Here is a tiny trained network, its code and every weight. The questions are about switching its units off for an input and a target symbol, where a switched-off unit gives its printed mean instead of its output.

import numpy as np


def w(rows, s, z=0):
    codes = np.array(rows[::2]) - 128.0
    scale = np.full(codes.shape[1], s)
    scale[-1] = z or s
    return codes * scale


def f(y):
    return y / 2 * (1 + np.tanh(0.7978845608 * (y + 0.044715 * y**3)))


def softmax(a):
    e = np.exp(a - a.max(-1, keepdims=True))
    return e / e.sum(-1, keepdims=True)


def log_softmax(a):
    a = a - a.max(-1, keepdims=True)
    return a - np.log(np.exp(a).sum(-1, keepdims=True))


def net(x, mask):
    ids = ['βγζηπστω'.index(c) for c in x.split()]
    T = len(ids)
    res = E[ids] + P[:T]
    u = 0
    for l in range(3):
        r = res
        for j in range(2):
            rows = slice(3 * j, 3 * j + 3)
            q, k, v = (r @ M[l][rows].T for M in (Q, K, V))
            z = softmax(np.where(np.tri(T) > 0, q @ k.T / 3**0.5, -1e9)) @ v
            o = O[l][rows]
            res = res + np.where(mask[u + j], z, o[:, -1]) @ o[:, :-1]
        u += 2
        y = f(res @ A[l][:, :-1].T + A[l][:, -1])
        res = res + np.where(mask[u : u + 8], y, B[l][:, -1]) @ B[l][:, :-1]
        u += 8
    return log_softmax(res[-1] @ U[:, :-1].T + U[:, -1])


Q, K, V, O, A, B = {}, {}, {}, {}, {}, {}
E = w([
[223,81,141,41,205,168],'β',
[144,197,141,49,134,98],'γ',
[125,139,200,168,165,114],'ζ',
[95,147,152,88,152,81],'η',
[56,171,157,152,138,90],'π',
[139,139,153,147,95,129],'σ',
[183,198,73,152,212,164],'τ',
[6,36,137,213,193,141],'ω',
],0.014)
P = w([
[136,103,113,135,68,96],'0',
[113,125,173,179,223,85],'1',
[84,157,125,76,79,192],'2',
[103,99,189,159,226,78],'3',
[74,139,135,75,74,201],'4',
[106,83,196,146,241,70],'5',
[68,137,137,76,78,210],'6',
[107,55,195,137,250,69],'7',
[61,126,130,74,77,212],'8',
[112,87,185,148,244,54],'9',
],0.011)
Q[0] = w([
[108,186,83,99,87,244],'0.h0',
[147,69,32,186,102,156],'0.h0',
[194,63,108,177,122,99],'0.h0',
[24,128,187,120,65,138],'0.h1',
[168,62,91,155,204,87],'0.h1',
[136,127,93,136,142,121],'0.h1',
],0.011)
K[0] = w([
[117,84,166,91,186,244],'0.h0',
[96,190,125,175,159,149],'0.h0',
[113,204,141,187,112,88],'0.h0',
[31,91,135,145,119,135],'0.h1',
[213,149,145,129,141,78],'0.h1',
[171,147,68,139,66,162],'0.h1',
],0.011)
V[0] = w([
[104,154,40,156,51,89],'0.h0',
[222,31,171,90,144,118],'0.h0',
[176,91,72,91,129,140],'0.h0',
[101,1,105,161,132,165],'0.h1',
[166,164,143,127,161,130],'0.h1',
[157,122,152,136,169,117],'0.h1',
],0.0083)
O[0] = w([
[116,147,55,160,137,74,3],'0.h0',
[150,65,176,164,104,172,218],'0.h0',
[218,67,122,151,132,176,102],'0.h0',
[103,255,121,152,163,116,111],'0.h1',
[122,126,151,120,127,89,150],'0.h1',
[127,166,160,112,143,90,200],'0.h1',
],0.0076,0.0032)
A[0] = w([
[97,202,91,115,218,92,79],'0.n0',
[92,103,50,98,109,133,85],'0.n1',
[85,17,119,168,126,149,109],'0.n2',
[120,144,1,204,131,192,135],'0.n3',
[114,184,187,153,134,133,57],'0.n4',
[139,23,153,50,206,114,57],'0.n5',
[138,131,128,11,24,127,10],'0.n6',
[82,80,155,194,191,110,4],'0.n7',
],0.0074,0.0033)
B[0] = w([
[201,106,228,194,94,192,208],'0.n0',
[122,146,107,82,128,41,112],'0.n1',
[118,252,143,115,134,155,158],'0.n2',
[254,162,68,223,94,182,121],'0.n3',
[148,82,126,96,133,154,158],'0.n4',
[119,138,143,217,136,148,255],'0.n5',
[163,63,7,113,233,160,159],'0.n6',
[170,133,133,100,165,126,188],'0.n7',
],0.0064,0.0056)
Q[1] = w([
[154,98,115,219,210,9],'1.h0',
[133,188,198,142,165,27],'1.h0',
[145,68,254,121,210,119],'1.h0',
[149,181,178,121,120,65],'1.h1',
[60,177,92,141,142,131],'1.h1',
[60,60,128,175,198,61],'1.h1',
],0.0075)
K[1] = w([
[255,20,59,183,63,73],'1.h0',
[150,180,103,157,70,60],'1.h0',
[98,138,68,161,151,40],'1.h0',
[152,213,130,105,115,122],'1.h1',
[47,201,132,138,121,129],'1.h1',
[114,104,106,149,205,84],'1.h1',
],0.0093)
V[1] = w([
[179,140,166,114,51,110],'1.h0',
[128,108,142,75,93,88],'1.h0',
[2,205,223,163,137,145],'1.h0',
[99,123,116,129,134,143],'1.h1',
[161,172,135,56,135,174],'1.h1',
[170,131,205,97,66,144],'1.h1',
],0.0073)
O[1] = w([
[172,18,143,139,88,113,118],'1.h0',
[182,85,66,42,152,98,154],'1.h0',
[42,106,71,156,159,197,253],'1.h0',
[156,128,145,128,111,108,120],'1.h1',
[108,121,146,254,181,156,130],'1.h1',
[79,108,61,226,199,158,198],'1.h1',
],0.0061,0.0048)
A[1] = w([
[98,142,11,104,172,202,97],'1.n0',
[228,157,42,51,95,208,118],'1.n1',
[216,160,136,211,229,154,59],'1.n2',
[127,169,193,196,57,170,67],'1.n3',
[74,211,73,166,39,141,146],'1.n4',
[128,2,70,154,125,87,119],'1.n5',
[81,95,170,197,55,170,1],'1.n6',
[103,97,76,78,34,136,132],'1.n7',
],0.007,0.0081)
B[1] = w([
[255,145,82,153,197,86,237],'1.n0',
[238,145,224,177,111,145,138],'1.n1',
[50,121,121,96,64,92,253],'1.n2',
[183,88,92,106,163,115,167],'1.n3',
[119,182,52,150,62,167,180],'1.n4',
[110,137,186,107,49,148,129],'1.n5',
[233,128,101,93,203,88,165],'1.n6',
[158,101,59,87,79,161,146],'1.n7',
],0.0083,0.0039)
Q[2] = w([
[188,119,115,144,79,247],'2.h0',
[72,161,48,59,147,149],'2.h0',
[154,173,66,78,126,67],'2.h0',
[116,41,190,144,153,75],'2.h1',
[192,64,150,123,118,93],'2.h1',
[128,165,200,201,136,32],'2.h1',
],0.011)
K[2] = w([
[164,132,171,201,232,161],'2.h0',
[76,140,100,104,174,151],'2.h0',
[154,170,59,93,155,119],'2.h0',
[129,90,160,120,30,11],'2.h1',
[186,157,168,77,128,62],'2.h1',
[165,145,121,172,40,106],'2.h1',
],0.012)
V[2] = w([
[83,78,118,51,114,132],'2.h0',
[173,127,221,166,178,136],'2.h0',
[171,174,145,18,154,107],'2.h0',
[30,89,130,109,231,95],'2.h1',
[199,46,192,150,152,162],'2.h1',
[151,2,138,57,123,122],'2.h1',
],0.0071)
O[2] = w([
[59,104,78,88,197,74,206],'2.h0',
[185,225,128,94,94,173,90],'2.h0',
[174,164,66,130,107,2,123],'2.h0',
[30,142,179,22,91,64,89],'2.h1',
[251,128,158,58,125,210,133],'2.h1',
[177,60,58,13,164,121,253],'2.h1',
],0.0065,0.0033)
A[2] = w([
[135,99,80,61,149,42,125],'2.n0',
[59,108,135,193,104,23,1],'2.n1',
[153,197,204,181,92,102,41],'2.n2',
[97,114,85,79,139,66,75],'2.n3',
[53,117,170,185,102,170,160],'2.n4',
[142,184,67,48,65,170,145],'2.n5',
[209,143,92,185,135,170,29],'2.n6',
[155,96,190,194,254,106,144],'2.n7',
],0.008,0.0068)
B[2] = w([
[121,157,183,197,191,136,236],'2.n0',
[165,125,68,71,216,240,186],'2.n1',
[142,118,200,169,163,70,156],'2.n2',
[131,143,158,197,145,180,202],'2.n3',
[158,219,40,2,124,98,181],'2.n4',
[110,33,129,232,100,88,153],'2.n5',
[49,113,189,25,130,59,188],'2.n6',
[118,142,54,131,21,133,255],'2.n7',
],0.0066,0.014)
U = w([
[152,107,127,104,149,203,125],'β',
[192,125,77,70,157,62,80],'γ',
[41,97,159,2,80,34,185],'ζ',
[90,81,144,175,218,85,143],'η',
[129,106,29,73,153,113,3],'π',
[110,56,54,184,28,99,238],'σ',
[122,115,181,145,104,81,125],'τ',
[131,176,100,144,131,114,87],'ω',
],0.006,0.0052)

Each question gives the input, a string of symbols that net reads in full, and the target symbol t.
The units are the heads (3 rows each of Q, K, V and O) and the neurons (one row each of A and B). Each row of codes is followed by its name. A weight is (code - 128) times the scale printed after its matrix; where a second scale follows, it is the last column's (O, A, B and U).
mask holds one flag per unit, layer by layer, with each layer's heads first. A switched-off unit (its flag False) gives its mean, the last column of its rows in O or B, instead of its output. The means were averaged over made-up inputs and are rounded, as every weight is.
A unit's drop is (log p(t) with every unit on - log p(t) with that unit switched off) / (log p(t) with every unit on - log p(t) with every unit switched off).
most important unit: the unit with the biggest drop
k most important neurons: the k neurons with the biggest drops, biggest first
top k neurons in layer l: the k neurons of layer l with the biggest drops, biggest first
heads that matter: for each layer, one digit per head in row order, 1 if its drop is at least 0.15 and else 0, layers parted by /
drop when u is switched off: that unit's drop, to one decimal
input ζ ω τ, target ω: heads that matter	00 / 10 / 01
input ω η η η π β, target ω: most important unit	0.h1
input γ η σ ζ η ω η η ζ τ, target γ: 2 most important neurons	1.n1; 0.n6
input τ σ β γ τ η η σ, target τ: heads that matter	10 / 10 / 10
input σ η η ζ σ, target σ: 3 most important neurons	2.n5; 1.n7; 1.n1
input ω η σ η η τ ζ γ σ ζ, target ω: 3 most important neurons	2.n4; 1.n4; 0.n3
input π γ ζ η η π σ π ζ η, target π: heads that matter	10 / 00 / 11
input ζ η η σ η η, target ζ: 2 most important neurons	1.n0; 0.n6
input ω γ β γ η η η η β σ, target ω: 3 most important neurons	0.n3; 2.n4; 1.n4
input η σ τ η β η η ω η, target ω: 2 most important neurons	0.n2; 2.n4
input σ ζ τ ω η η β τ γ, target β: heads that matter	10 / 00 / 11
input σ σ η ω σ η γ, target ω: heads that matter	01 / 00 / 01
input σ β η σ, target σ: heads that matter	10 / 10 / 01
input η σ η π π, target π: most important neuron	2.n1
input η η η β ζ σ γ σ η, target β: heads that matter	10 / 00 / 10
input γ ω π σ ζ ω τ σ, target γ: 2 most important neurons	1.n1; 0.n6
input β β η π η η τ γ γ β, target β: heads that matter	10 / 10 / 11
input σ π η σ τ, target τ: top 2 neurons in layer 2	2.n6; 2.n2
input σ γ γ η η γ γ, target γ: 3 most important neurons	0.n6; 1.n1; 1.n0
input ζ η ζ η η, target η: most important unit	0.h0
input β ω η σ η γ η σ π, target ω: 3 most important neurons	2.n4; 1.n4; 0.n2
input γ η η β, target γ: heads that matter	01 / 10 / 11
input β η η η σ η σ η η η, target β: heads that matter	10 / 10 / 11
input ζ η σ ζ σ σ, target ζ: heads that matter	00 / 00 / 01
input γ η η, target η: 2 most important neurons	2.n0; 2.n7
input γ η η η ω ζ, target γ: drop when 1.h0 is switched off	0.6
input σ ω η η π, target ω: most important unit	0.h1
input β σ ζ, target β: drop when 2.h0 is switched off	0.3
input γ ζ β σ β σ π η, target γ: drop when 0.n0 is switched off	0.0
input η η η η ω, target ω: drop when 0.h1 is switched off	0.4
